[ -2 -11  11   5   1  -6  -3  -4   2  29 -17  -3   5  -4   8   0  -2   9
   3] => lb
[ -8  -6  10   2  -4  -3 -15   1  -4   0   1   7   1 -11   9   4  -5   1
   9] => nc
[  0  24 -18  -3   8 -11 -15   5   7  13   4  10   0   3   8  -3  -7  20
 -42] => rc
[ -6 -28  13  17   1  -2 -48 -17  -7   9 -11 -30  10  -1   8  -1  -7   2
   3] => Qn
[-12   3  -1   6   0  -4 -24   3   1   0  20   5  31  -2  -2   3   7  -1
   2] => zj
[ -9  15   8  -1   9  -9   5   8  10 -10  -2  24  13  -6   2  -4   4   1
   6] => hz
[-17   3   2   2   2  -2   0   5   7   6   3  12  12 -10  -7  -5   2   8
   5] => mt
[ -7   4  -1   3   4   7  -5  30   0   8   3  -5  11 -17   1   6  -1  -1
  -8] => br
[ -3  13  10  13   2  -3 -16   2   4   1  -7  -3  16 -11  -2   1   2 -13
  21] => hz
[ -2  11   3   2  -2   4 -14   7   9  14   5   6  14  -7   2  -4   7   2
   3] => mq
[-14 -10   1   0  -1  -2 -20   3  10   5 -13   5  10 -12   2  -6  -2   8
  -3] => mt
[ 47  10  -5   3   3  -3 -10  27   2   3   9   6  13  -5 -10   2   4  -8
   8] => zj
[ -3  16 -12   1   1  -3 -14   3   0   3   9  13   3   9  12   1  -9  11
 -32] => rc
[ -3  -9   6   8  -2  -4 -22   1   7  10  -4 -10  16  -7 -12  -6   9 -16
  21] => hz
[ -6  -4  -4   4   4  -2 -27   6   5  19   2  -8  12 -18   3  -2 -19  -5
  -3] => Jf
[ -1   7   0  -1   4   4 -20   8   1   6  -1  -1  21  -3 -12   2   0  -2
   3] => zj
[-12  10   8   3  -2   4 -12   4   4   1  -3  21   9  -1   0   4   8  -1
  13] => hz
[-16  10  -3   6   8  -7 -21   7  -3  13  -2  -3  18 -15   5 -12  -8   0
   7] => jq
[-10  -6   3   6  -5  -2 -20   0  -3   8  -6   5   7   1   8   4   0  -1
  13] => hz
[ -6  10  12   6  -2   1 -34  -1 -11   9   1   1  19  -5   5   1  -4  -6
  10] => zj
[-19   0  -2   5   0   2 -11   3  -1  -5  -1 -27  22 -11  -6   2   4 -16
 -46] => br
[-11  -5  25   2  -7   2 -12   3   0   5  -2   4  18 -11   9  -6  -6  10
  16] => dj
[-12  -3  14   3   2   0 -26   3   3   4   0   6  15  -6  11   0   2   2
  -1] => mq
[  1  -6  12   8  -9 -15 -36 -16   3  -3  16 -16  -1   5   0   0   5   9
  -6] => lb
[-26  41  -5  -5   3  -8  45  27  23   0  -3  54  11  -8  -3  -6  10  -8
   3] => jq
[-15 -17 -11   6   8  -2 -75  25   5  28  17  -7  49  13 -10  -7  13  15
  -1] => mq
[-12  -2 -15  -4   6  -1 -12  21  -2  27   8  41  35 -33  11  -7 -11  44
  21] => dj
[-10  -3   9   5   1   8 -33  20   1   2  18  -2  18  -8  -2   2  -2  -5
   3] => zj

[  3 -10   2   4 -32   1   2   0   9 -11  -5   1   3  10 -13  -7  10  14
   7] => rg
[  4 -10  -2 -14 -30 -24  -2   7   3  -8  -7   6 -23  -2  -1 -15   9 -13
 -13] => cg
[ -1  -4   5  11 -14  -8   5  -4  12  -7  -7   8  -8  -8 -13 -16  32  -9
 -17] => lf
[  4  -3  -5 -11  -1   3  -8   7   2   9  -3  -7  -8   5  14  -3 -13  -1
   3] => cg
[  3   2   2  -3  15  -3  -5  18   2  12   4 -12   1 -24  16  13 -31  -5
  -4] => cg
[  2  -4   1  -5  21   8  -1   8  -7   7   5  -3   1  12  20  13 -19   8
   9] => sb
[  7  -9  -3 -10 -15  15  -3  11 -10  -6   5  -1  -7   8   8  -1 -18  -1
   7] => sb
[  5  -1 -20  -6 -13   0 -12   5  -1  -7  -7   0  -3  -4  -8  -4  13  -9
   1] => Th
[  3 -12  -4 -10   1  -9  -5   8  -3  10   4  -3  -6  -4   8  -6   3 -12
  -8] => cg
[ -3 -10   2   5  -5 -13  -4   5  13   1  -6  -3   0 -12 -10 -10  24 -11
 -10] => lf
[  6   8 -12 -15   7   1 -14   2  11 -13  -2  -6   2  -8  -7  -9   0 -22
   0] => Th
[  1  -9  -2   0  -9  -3   2   6  20  -4  -5   0 -11  -8  -6 -15  27 -23
 -12] => Mg
[ -1  -6  -3   8 -44 -10   5   3  12   5  -6 -13   3  -5   1  -7  11  -7
  -4] => lf
[ -3  -1   1   2  -1  -5   2  -2  24   0  -1  -3  -7   0   3   1 -10  -8
  -5] => lf
[  5   0  -8 -10  -9   0 -16  -1  -2 -12  -6   2   1  -1   3  -2   6  -8
  -3] => Th
[ -4 -10  -1   8  -2 -12  -4   1   4   5  -1   0  -6 -15  -6 -11  26  -6
  -6] => lf
[  0  15  -2  -6  -9  -8 -10  15  -1   8   4 -11 -11   4   9   0  11  -9
  -9] => cg
[  1  -1  -3   7 -20  -7   2   1   3   1  -7   3   3  -3  -6  -4  -3  11
  -2] => rg
[ -9   0   0  10   4  -7   0   1   7  -6   0   3   1  -7 -12 -14  36 -10
 -18] => lf
[  2   2 -12 -12  -2   3  -7   3  -1  -5   0  -3   6  -9  -5   0   8 -18
   8] => Th
[  0 -25  -4  -6 -11  -3   3   2  12  -8  -1   6 -11  -6  -6 -25  28 -20
 -10] => Mg
[  1  -3   1 -11  -3   8   2   0  -3  -5   0  -3  -4   2   8  -4 -16   9
   2] => sb
